Here is a tiny trained network, its code and every weight. The questions are about switching its units off for an input and a target symbol, where a switched-off unit gives its printed mean instead of its output.

import numpy as np


def w(rows, s, z=0):
    codes = np.array(rows[::2]) - 128.0
    scale = np.full(codes.shape[1], s)
    scale[-1] = z or s
    return codes * scale


def norm(h):
    return h / np.sqrt((h * h).mean(-1, keepdims=True) + 1e-5)


def f(y):
    return np.maximum(y, 0)


def softmax(a):
    e = np.exp(a - a.max(-1, keepdims=True))
    return e / e.sum(-1, keepdims=True)


def log_softmax(a):
    a = a - a.max(-1, keepdims=True)
    return a - np.log(np.exp(a).sum(-1, keepdims=True))


def net(x, mask):
    ids = ['αβγδθλπστφω'.index(c) for c in x.split()]
    T = len(ids)
    res = E[ids] + P[:T]
    u = 0
    for l in range(3):
        q, k, v = (norm(res) @ M[l].T for M in (Q, K, V))
        z = softmax(np.where(np.tri(T) > 0, q @ k.T / 2**0.5, -1e9)) @ v
        res = res + np.where(mask[u], z, O[l][:, -1]) @ O[l][:, :-1]
        u += 1
        y = f(norm(res) @ A[l][:, :-1].T + A[l][:, -1])
        res = res + np.where(mask[u : u + 8], y, B[l][:, -1]) @ B[l][:, :-1]
        u += 8
    return log_softmax(norm(res)[-1] @ U[:, :-1].T + U[:, -1])


Q, K, V, O, A, B = {}, {}, {}, {}, {}, {}
E = w([
[99,135,181,1],'α',
[63,89,48,170],'β',
[136,142,87,125],'γ',
[138,145,88,162],'δ',
[124,127,146,65],'θ',
[96,96,162,91],'λ',
[166,135,154,86],'π',
[163,58,70,200],'σ',
[99,101,81,119],'τ',
[136,77,123,114],'φ',
[89,161,166,82],'ω',
],0.0044)
P = w([
[192,158,95,209],'0',
[75,98,21,109],'1',
[217,131,207,81],'2',
[173,157,103,219],'3',
[79,96,3,111],'4',
[215,131,212,84],'5',
[153,155,112,224],'6',
[78,100,2,106],'7',
[218,128,210,82],'8',
[143,152,110,227],'9',
],0.0016)
Q[0] = w([
[107,138,63,1],'0.h0',
[58,27,79,30],'0.h0',
],0.0036)
K[0] = w([
[176,3,82,175],'0.h0',
[107,18,158,147],'0.h0',
],0.0059)
V[0] = w([
[198,119,230,248],'0.h0',
[166,112,158,167],'0.h0',
],0.0017)
O[0] = w([
[216,121,198,249,5],'0.h0',
[188,119,153,161,153],'0.h0',
],0.0018,0.00027)
A[0] = w([
[63,254,170,138,9],'0.n0',
[84,79,86,118,239],'0.n1',
[102,181,137,108,244],'0.n2',
[123,136,150,191,3],'0.n3',
[188,126,149,120,37],'0.n4',
[111,84,229,132,103],'0.n5',
[110,100,111,162,32],'0.n6',
[188,165,91,136,28],'0.n7',
],0.0036,0.00076)
B[0] = w([
[234,172,1,33,152],'0.n0',
[181,125,156,192,252],'0.n1',
[158,93,103,136,177],'0.n2',
[87,208,68,135,146],'0.n3',
[103,198,140,106,164],'0.n4',
[27,77,129,90,166],'0.n5',
[161,139,149,105,179],'0.n6',
[142,116,212,148,193],'0.n7',
],0.003,0.0017)
Q[1] = w([
[151,58,48,193],'1.h0',
[123,206,254,118],'1.h0',
],0.0046)
K[1] = w([
[133,157,5,36],'1.h0',
[56,55,251,194],'1.h0',
],0.003)
V[1] = w([
[127,81,251,212],'1.h0',
[134,223,166,183],'1.h0',
],0.0014)
O[1] = w([
[6,53,158,34,2],'1.h0',
[43,171,70,23,40],'1.h0',
],0.0014,0.00047)
A[1] = w([
[85,102,185,36,157],'1.n0',
[46,241,113,119,39],'1.n1',
[175,86,33,153,202],'1.n2',
[43,54,185,110,22],'1.n3',
[141,147,176,219,187],'1.n4',
[2,158,41,82,67],'1.n5',
[205,154,215,54,255],'1.n6',
[189,108,73,160,231],'1.n7',
],0.0033,0.00075)
B[1] = w([
[121,55,89,164,180],'1.n0',
[58,251,47,202,135],'1.n1',
[82,109,169,106,252],'1.n2',
[184,96,102,178,146],'1.n3',
[129,176,140,48,187],'1.n4',
[238,164,202,239,157],'1.n5',
[74,172,59,166,207],'1.n6',
[95,132,178,103,240],'1.n7',
],0.0033,0.0031)
Q[2] = w([
[57,51,100,239],'2.h0',
[156,255,134,77],'2.h0',
],0.0054)
K[2] = w([
[132,69,254,134],'2.h0',
[182,198,59,91],'2.h0',
],0.0082)
V[2] = w([
[117,175,104,107],'2.h0',
[4,166,195,99],'2.h0',
],0.0023)
O[2] = w([
[118,141,253,213,79],'2.h0',
[26,170,161,209,1],'2.h0',
],0.0017,0.00075)
A[2] = w([
[208,160,155,211,156],'2.n0',
[141,188,41,156,4],'2.n1',
[172,63,127,224,103],'2.n2',
[104,124,190,56,181],'2.n3',
[117,104,33,91,161],'2.n4',
[118,91,113,184,96],'2.n5',
[38,72,142,42,53],'2.n6',
[171,145,252,196,107],'2.n7',
],0.0035,0.0005)
B[2] = w([
[66,142,159,196,209],'2.n0',
[175,4,136,130,196],'2.n1',
[130,225,114,115,253],'2.n2',
[155,115,44,150,166],'2.n3',
[78,149,116,177,214],'2.n4',
[66,193,160,43,198],'2.n5',
[155,169,193,199,200],'2.n6',
[152,43,105,8,176],'2.n7',
],0.0031,0.0023)
U = w([
[242,41,168,104,252],'α',
[185,241,227,109,167],'β',
[59,1,183,134,112],'γ',
[69,132,122,146,89],'δ',
[70,118,173,7,223],'θ',
[18,144,239,140,91],'λ',
[238,156,81,226,100],'π',
[218,198,42,61,104],'σ',
[52,210,75,84,120],'τ',
[166,94,253,238,76],'φ',
[118,9,9,118,91],'ω',
],0.009,0.0041)

Each question gives the input, a string of symbols that net reads in full, and the target symbol t.
The units are the heads (2 rows each of Q, K, V and O) and the neurons (one row each of A and B). Each row of codes is followed by its name. A weight is (code - 128) times the scale printed after its matrix; where a second scale follows, it is the last column's (O, A, B and U).
mask holds one flag per unit, layer by layer, with each layer's heads first. A switched-off unit (its flag False) gives its mean, the last column of its rows in O or B, instead of its output. The means were averaged over made-up inputs and are rounded, as every weight is.
A unit's drop is (log p(t) with every unit on - log p(t) with that unit switched off) / (log p(t) with every unit on - log p(t) with every unit switched off).
The circuit of an input: a set's keep is (log p(t) with only the set's units on - log p(t) with every unit switched off) / (log p(t) with every unit on - log p(t) with every unit switched off). Starting from the 12 units with the biggest drops (on a tie, the unit counted first), units are removed one at a time, each time the one whose removal leaves the highest keep (on an exact tie, the one counted first), for as long as the keep stays at least 0.8.
units of the circuit, in order: the units of the circuit, biggest drop first
most important unit: the unit with the biggest drop
k most important neurons: the k neurons with the biggest drops, biggest first
top k neurons in layer l: the k neurons of layer l with the biggest drops, biggest first
input α α σ β γ π σ γ, target ω: most important unit	2.n1
input π α δ β τ α δ θ, target σ: units of the circuit, in order	(1.n5; 1.n7; 1.n2)
input π α τ λ, target γ: top 4 neurons in layer 1	(1.n6; 1.n3; 1.n0; 1.n5)
input σ σ σ α β δ σ π, target ω: top 4 neurons in layer 1	(1.n6; 1.n2; 1.n7; 1.n4)
input σ λ α π τ ω δ, target φ: units of the circuit, in order	(2.n1; 1.n6; 2.n0)
input δ α δ δ φ λ, target γ: 2 most important neurons	(0.n5; 1.n0)
input σ σ τ σ σ α σ λ, target ω: 4 most important neurons	(1.n3; 2.n6; 1.n7; 1.n2)
input δ τ σ α α σ φ ω π, target σ: 2 most important neurons	(1.n6; 1.n2)
input σ σ π, target σ: 2 most important neurons	(1.n6; 2.n3)
input σ α δ σ π γ θ σ ω, target τ: top 2 neurons in layer 1	(1.n6; 1.n0)
input α σ σ δ σ γ α δ τ τ, target λ: 2 most important neurons	(0.n1; 1.n2)
input δ σ σ σ σ α σ σ γ, target π: top 2 neurons in layer 0	(0.n1; 0.n4)
input δ β α θ σ σ σ π σ γ, target θ: top 3 neurons in layer 1	(1.n6; 1.n4; 1.n7)
input α τ δ σ σ δ λ π, target ω: most important unit	2.n2
input ω ω ω ω λ σ α θ γ γ, target θ: 4 most important neurons	(1.n6; 2.n7; 0.n7; 1.n7)
input σ σ σ δ θ σ α, target τ: 3 most important neurons	(1.n6; 0.n0; 2.n1)
input σ γ π σ γ σ γ δ, target ω: top 3 neurons in layer 0	(0.n1; 0.n5; 0.n4)
input φ γ σ σ α σ ω σ ω, target τ: 2 most important neurons	(1.n6; 0.n0)
input α λ α σ θ τ ω, target σ: top 2 neurons in layer 0	(0.n0; 0.n2)
input θ σ σ σ σ τ, target φ: units of the circuit, in order	(2.n6)
input τ σ σ α, target τ: top 2 neurons in layer 1	(1.n6; 1.n0)
input π γ σ γ σ γ σ γ σ τ, target λ: top 2 neurons in layer 2	(2.n6; 2.n2)
input α π ω δ, target φ: top 4 neurons in layer 2	(2.n1; 2.n2; 2.n0; 2.n5)
input γ σ β, target λ: 2 most important neurons	(0.n1; 1.n2)
input ω δ σ σ δ β, target λ: top 2 neurons in layer 2	(2.n6; 2.n5)
